Here is a tiny trained network, its code and every weight. The questions are about switching its units off for an input and a class, where a switched-off unit gives its printed mean instead of its output.

import numpy as np


def w(rows, s, z=0):
    codes = np.array(rows[::2]) - 128.0
    scale = np.full(codes.shape[1], s)
    scale[-1] = z or s
    return codes * scale


def norm(h):
    return h / np.sqrt((h * h).mean(-1, keepdims=True) + 1e-5)


def f(y):
    return np.maximum(y, 0)


def log_softmax(a):
    a = a - a.max(-1, keepdims=True)
    return a - np.log(np.exp(a).sum(-1, keepdims=True))


def net(x, mask):
    res = np.array(x, float).reshape(1, 6) / 4 @ E
    u = 0
    for l in range(3):
        y = f(norm(res) @ A[l][:, :-1].T + A[l][:, -1])
        res = res + np.where(mask[u : u + 12], y, B[l][:, -1]) @ B[l][:, :-1]
        u += 12
    return log_softmax(norm(res)[-1] @ U[:, :-1].T + U[:, -1])


A, B = {}, {}
E = w([
[72,92,243,76],'x0',
[131,126,130,132],'x1',
[217,61,139,93],'x2',
[206,219,195,181],'x3',
[115,47,141,254],'x4',
[129,129,126,127],'x5',
],0.011)
A[0] = w([
[171,85,134,121,36],'0.n1',
[185,60,197,73,96],'0.n2',
[161,84,130,176,204],'0.n3',
[235,79,87,100,14],'0.n4',
[22,185,169,153,25],'0.n5',
[130,136,54,94,254],'0.n6',
[207,52,182,69,6],'0.n7',
[163,203,161,64,142],'0.n8',
[116,83,111,99,39],'0.n9',
[74,189,83,151,14],'0.n10',
[3,172,175,142,89],'0.n11',
[176,73,172,96,77],'0.n12',
],0.015,0.0058)
B[0] = w([
[127,106,78,166,149],'0.n1',
[130,190,30,130,218],'0.n2',
[90,179,140,99,233],'0.n3',
[148,179,46,158,195],'0.n4',
[235,132,36,131,188],'0.n5',
[57,122,171,23,254],'0.n6',
[110,205,54,173,195],'0.n7',
[100,181,173,83,228],'0.n8',
[65,117,100,132,153],'0.n9',
[202,178,27,136,159],'0.n10',
[198,126,6,100,218],'0.n11',
[124,150,61,147,184],'0.n12',
],0.011,0.0074)
A[1] = w([
[201,165,196,157,3],'1.n1',
[139,91,117,233,185],'1.n2',
[113,135,135,131,25],'1.n3',
[123,90,85,213,189],'1.n4',
[74,182,153,161,102],'1.n5',
[254,132,164,105,143],'1.n6',
[192,40,110,58,95],'1.n7',
[170,210,141,148,60],'1.n8',
[101,98,186,164,97],'1.n9',
[141,95,157,165,146],'1.n10',
[113,56,162,178,201],'1.n11',
[90,105,87,44,156],'1.n12',
],0.016,0.0033)
B[1] = w([
[14,190,112,153,158],'1.n1',
[149,204,166,25,177],'1.n2',
[126,139,146,114,128],'1.n3',
[158,175,153,39,198],'1.n4',
[74,85,185,153,160],'1.n5',
[28,145,144,212,175],'1.n6',
[59,148,156,211,157],'1.n7',
[67,114,108,174,215],'1.n8',
[244,95,109,111,132],'1.n9',
[107,132,186,63,133],'1.n10',
[100,154,184,35,139],'1.n11',
[114,148,185,226,255],'1.n12',
],0.011,0.0099)
A[2] = w([
[60,225,85,68,175],'2.n1',
[114,138,155,127,72],'2.n2',
[158,153,141,36,145],'2.n3',
[99,162,176,49,37],'2.n4',
[56,6,47,15,222],'2.n5',
[97,157,109,159,189],'2.n6',
[148,124,149,121,72],'2.n7',
[159,151,190,10,2],'2.n8',
[221,126,173,49,47],'2.n9',
[57,145,172,100,97],'2.n10',
[47,123,159,161,103],'2.n11',
[220,60,105,171,171],'2.n12',
],0.014,0.0058)
B[2] = w([
[160,67,138,157,253],'2.n1',
[133,139,123,122,131],'2.n2',
[202,136,168,154,148],'2.n3',
[151,90,148,131,147],'2.n4',
[143,253,168,175,158],'2.n5',
[125,80,137,125,184],'2.n6',
[128,131,143,134,128],'2.n7',
[168,100,159,151,138],'2.n8',
[103,78,122,155,131],'2.n9',
[136,84,109,115,159],'2.n10',
[105,84,120,106,157],'2.n11',
[90,80,138,114,130],'2.n12',
],0.016,0.023)
U = w([
[127,63,121,173,138],'0',
[167,233,63,118,131],'1',
[167,140,220,107,105],'2',
[109,95,118,120,211],'3',
[16,167,160,154,114],'4',
[120,86,107,126,176],'5',
[89,115,92,59,68],'6',
[68,171,130,3,6],'7',
],0.02,0.014)

Each question gives the input, the list of numbers given to net, and the class t.
The units are the neurons (one row each of A and B). Each row of codes is followed by its name. A weight is (code - 128) times the scale printed after its matrix; where a second scale follows, it is the last column's (A, B and U).
mask holds one flag per neuron, layer by layer. A switched-off neuron (its flag False) gives its mean, the last column of its row in B, instead of its output. The means were averaged over made-up inputs and are rounded, as every weight is.
A unit's drop is (log p(t) with every unit on - log p(t) with that unit switched off) / (log p(t) with every unit on - log p(t) with every unit switched off).
The circuit of an input: a set's keep is (log p(t) with only the set's units on - log p(t) with every unit switched off) / (log p(t) with every unit on - log p(t) with every unit switched off). Starting from the 12 units with the biggest drops (on a tie, the unit counted first), units are removed one at a time, each time the one whose removal leaves the highest keep (on an exact tie, the one counted first), for as long as the keep stays at least 0.8.
units of the circuit, in order: the units of the circuit, biggest drop first
top k neurons: the k neurons with the biggest drops, biggest first
top k neurons in layer l: the k neurons of layer l with the biggest drops, biggest first
input [0,-4,7,7,-5,-6], class 1: units of the circuit, in order -> [0.n2]
input [6,3,-8,2,7,0], class 1: top 2 neurons -> [0.n11 0.n5]
input [-5,6,2,0,-4,-5], class 3: top 2 neurons -> [1.n12 2.n5]
input [-2,-4,-6,8,-1,-1], class 4: units of the circuit, in order -> [0.n2 1.n8]
input [4,-3,-7,-4,6,1], class 1: top 3 neurons in layer 0 -> [0.n11 0.n5 0.n6]
input [0,-3,4,0,-3,-4], class 1: top 3 neurons -> [0.n2 0.n4 0.n7]
input [-6,5,-1,-7,5,-2], class 4: top 2 neurons -> [0.n6 2.n5]
input [0,7,-3,5,-4,-1], class 3: top 2 neurons -> [2.n5 1.n12]
input [-7,6,-4,7,8,4], class 2: top 2 neurons -> [1.n2 1.n4]
input [0,4,1,-7,-5,-2], class 4: units of the circuit, in order -> [2.n5 1.n12]
input [0,-5,-4,4,-3,0], class 3: top 2 neurons in layer 2 -> [2.n5 2.n1]
input [4,-3,8,-6,-3,-8], class 1: top 2 neurons -> [0.n2 0.n7]
input [-6,-1,0,3,7,5], class 2: top 2 neurons in layer 1 -> [1.n2 1.n4]
input [2,-4,3,-5,0,-2], class 4: units of the circuit, in order -> [2.n5]
input [-8,1,7,-4,-8,-8], class 0: top 2 neurons in layer 1 -> [1.n12 1.n7]
input [6,-7,7,1,-4,4], class 1: top 2 neurons in layer 0 -> [0.n2 0.n7]
input [-6,-5,4,6,-2,0], class 0: top 2 neurons in layer 0 -> [0.n4 0.n6]
input [0,-3,4,-8,3,-3], class 4: top 2 neurons -> [2.n5 2.n1]
input [8,-5,3,7,-3,2], class 0: top 2 neurons in layer 0 -> [0.n2 0.n12]
input [-6,1,8,-3,5,-1], class 1: top neuron -> [0.n4]
input [-2,-6,-7,-7,7,7], class 1: top 2 neurons in layer 0 -> [0.n11 0.n8]
input [6,8,-8,-7,7,7], class 1: top 2 neurons -> [2.n5 0.n11]
input [0,0,3,8,-5,-7], class 4: top 2 neurons -> [1.n6 1.n1]
input [-3,3,-2,-7,6,-1], class 4: top 3 neurons -> [2.n5 0.n6 0.n3]
input [-8,8,-3,-3,-3,2], class 0: top 2 neurons in layer 0 -> [0.n6 0.n10]
